[[7129 8622 2572 5971 6203 4438 6943 4901 7175 9632 9855 5593 5311 5476
  2758]
 [5481 5207 5151 5879 5563 6254 6052 5871 6251 6122 8148 5948 6306 6248
  5687]
 [6779 7820 3647 5864 6086 4685 6466 5129 6607 8349 8112 5557 5333 5412
  3595]
 [4769 3402 5219 6302 4975 6921 5516 6796 6070 4983 9555 6054 7352 6615
  6979]
 [5095 5611 9019 7856 4716 3347 9736 6325 8477 5906 2265 5149 7055 6888
  6572]] gives 6779

[[ 283 -385   -2  213 -125  306  275 -168   36  158  -21  -93   81  439
   113]
 [  68  260   17 -287   81  149   21  511  105  233  154 -137    2  164
   292]
 [ 168  154  -69  -54  270   16  -18  -44   25  -54  209  -88  243  155
   125]
 [ -94  432   51   89   72   11  225  182  138  -68   60 -127  141   11
    45]
 [ 148  169 -103  511  344   57  -11 -361   89  153   70  106   55  159
   171]
 [  31  -67  217  244  -71    1 -389  -28  169  129   58  256   28  -63
   100]
 [ 287  146  -94  364 -397   67 -444   14  193  248  278   13  108  144
   214]
 [  55  896  -49  382  172 -219  195 -298  220    2   53  135   76  114
   169]
 [   1  342  208   57  232  196  -89  -25   29  100  359  126  243   74
   629]
 [ 162 -625 -105    8  216   86 -128    3  -15  -21   77 -103   90  181
   238]
 [ 372  173  425   16  132  212 -328   85  201  246  209 -112  259   34
   570]
 [  22 -371  -37  -35  301  240 -414  315   26  -10  432  236    9  280
   298]] gives 168

[[-12 -33 -25 -27   4 -22  -7  -3 -18  -8   4  -3   2]
 [ 34  18  14  14   0   6   7  -2  26  19   9  19  13]
 [  1  11  11  12   2   9   6   6   6   2  -1   0   1]
 [-28 -15 -12 -13   1  -6   6   2  -8 -25  10 -25  13]
 [-13 -25 -18 -19   5 -13   6   8 -15 -11   8  -8  10]
 [-17   7   5   6  -2   8  14   3  10 -20  15 -23  19]
 [ -1   2   2   3  -2   2  16   6   9  -7  17  -8  22]
 [-10  -4   1   1  11  11  11  18 -13  -1   1   0   1]
 [-27   1   0   1   4   9   9   7  -6 -21   4 -23   5]
 [ 11  12  15  16   9  14   2   9  -4  15 -10  15 -15]] gives 1

[[2 2 3 3 3 5 3 2 1 2 2 2 2 2 2]
 [2 2 2 3 2 5 2 2 1 2 3 2 2 2 1]
 [2 3 7 3 2 3 2 2 2 2 2 2 2 2 2]
 [2 2 2 5 2 3 2 2 2 2 2 2 2 2 2]
 [2 3 5 4 2 3 2 2 2 2 2 2 2 2 1]
 [2 2 2 2 1 2 2 3 2 2 2 3 2 2 7]
 [2 3 6 2 2 2 2 2 2 2 2 2 2 2 3]] gives 2

[[ 423  536  -79 -478  543  274  246  346  385]
 [ 224 -172  536  903   44  194  336  176  -43]
 [ -60   -3 -127 -265  100   59  370  483  743]
 [ 538  301  -36 -154  436  115  279  193  356]
 [  21    9  406  103  571  663 -508   79 -522]
 [  46  516  130  536  295  693  805  147  539]] gives -60

[[  23  341   19 -232 -678  697 -145 -632 -432 -659 -539  287  501  762]
 [-586    1  -21 -184 -616  -74  -76 -183  -55 -575 -414  250  643  245]
 [-637  -22  -21 -165 -587 -151  -63 -126    0 -562 -399  245  645  218]
 [-685  -30  -20 -147 -576 -226  -52  -74   31 -527 -363  240  644  199]
 [-327  194   -2 -205 -675  280 -131 -522 -336 -635 -493  271  554  565]
 [-465   57  -17 -190 -640   87  -93 -312 -152 -600 -452  255  622  326]
 [-724  -39  -20 -144 -551 -292  -48  -30   70 -496 -349  239  646  179]
 [-403  133    3 -198 -668  173 -124 -455 -277 -618 -473  274  579  463]
 [-186  261    7 -230 -674  452 -135 -586 -391 -647 -522  282  523  663]
 [-527   23  -15 -184 -623   13  -89 -244 -104 -593 -435  250  629  284]
 [ 250  412   41 -242 -670  965 -145 -669 -464 -655 -548  288  478  878]
 [-427   86   -5 -193 -659  136 -109 -383 -218 -609 -455  263  606  393]] gives -637

[[ 34  -1 -13 -24  38  24 -11]
 [  3  14  18 -24  11   8  16]
 [ 20  -5  -9 -34 -12  -9  17]
 [ 17 -49  16 -18 -12 -12 -28]
 [ -4 -14   0  -5  -3  -6  -8]
 [  2 -10 -31   3   4  -3 -17]
 [ 27 -29  36 -20  23  18 -39]
 [-12  18 -13  20 -19 -10  -2]] gives 20

[[-40 -33 -11  -9 -18   9 -30  30  26  -3 -39]
 [-26  23  16 -18  -2 -38 -29  -6 -29  23  -8]
 [  7 -33 -12  26  26  29  20 -18  35  33   8]
 [ 18 -29  13  35  29   9  23 -27 -23 -10  30]
 [-37  -9 -20   6 -35 -38  12  19 -13 -31 -35]
 [-25 -31  21  -1  13   5 -23 -32  -7 -23 -16]
 [-26 -30  28   1  15  17   7  36  32   7 -22]
 [-28 -40   1  -4   9  25   5 -16  31   7 -21]
 [  9 -24  -4  -6  23  28  21 -40 -22  23  21]] gives 7
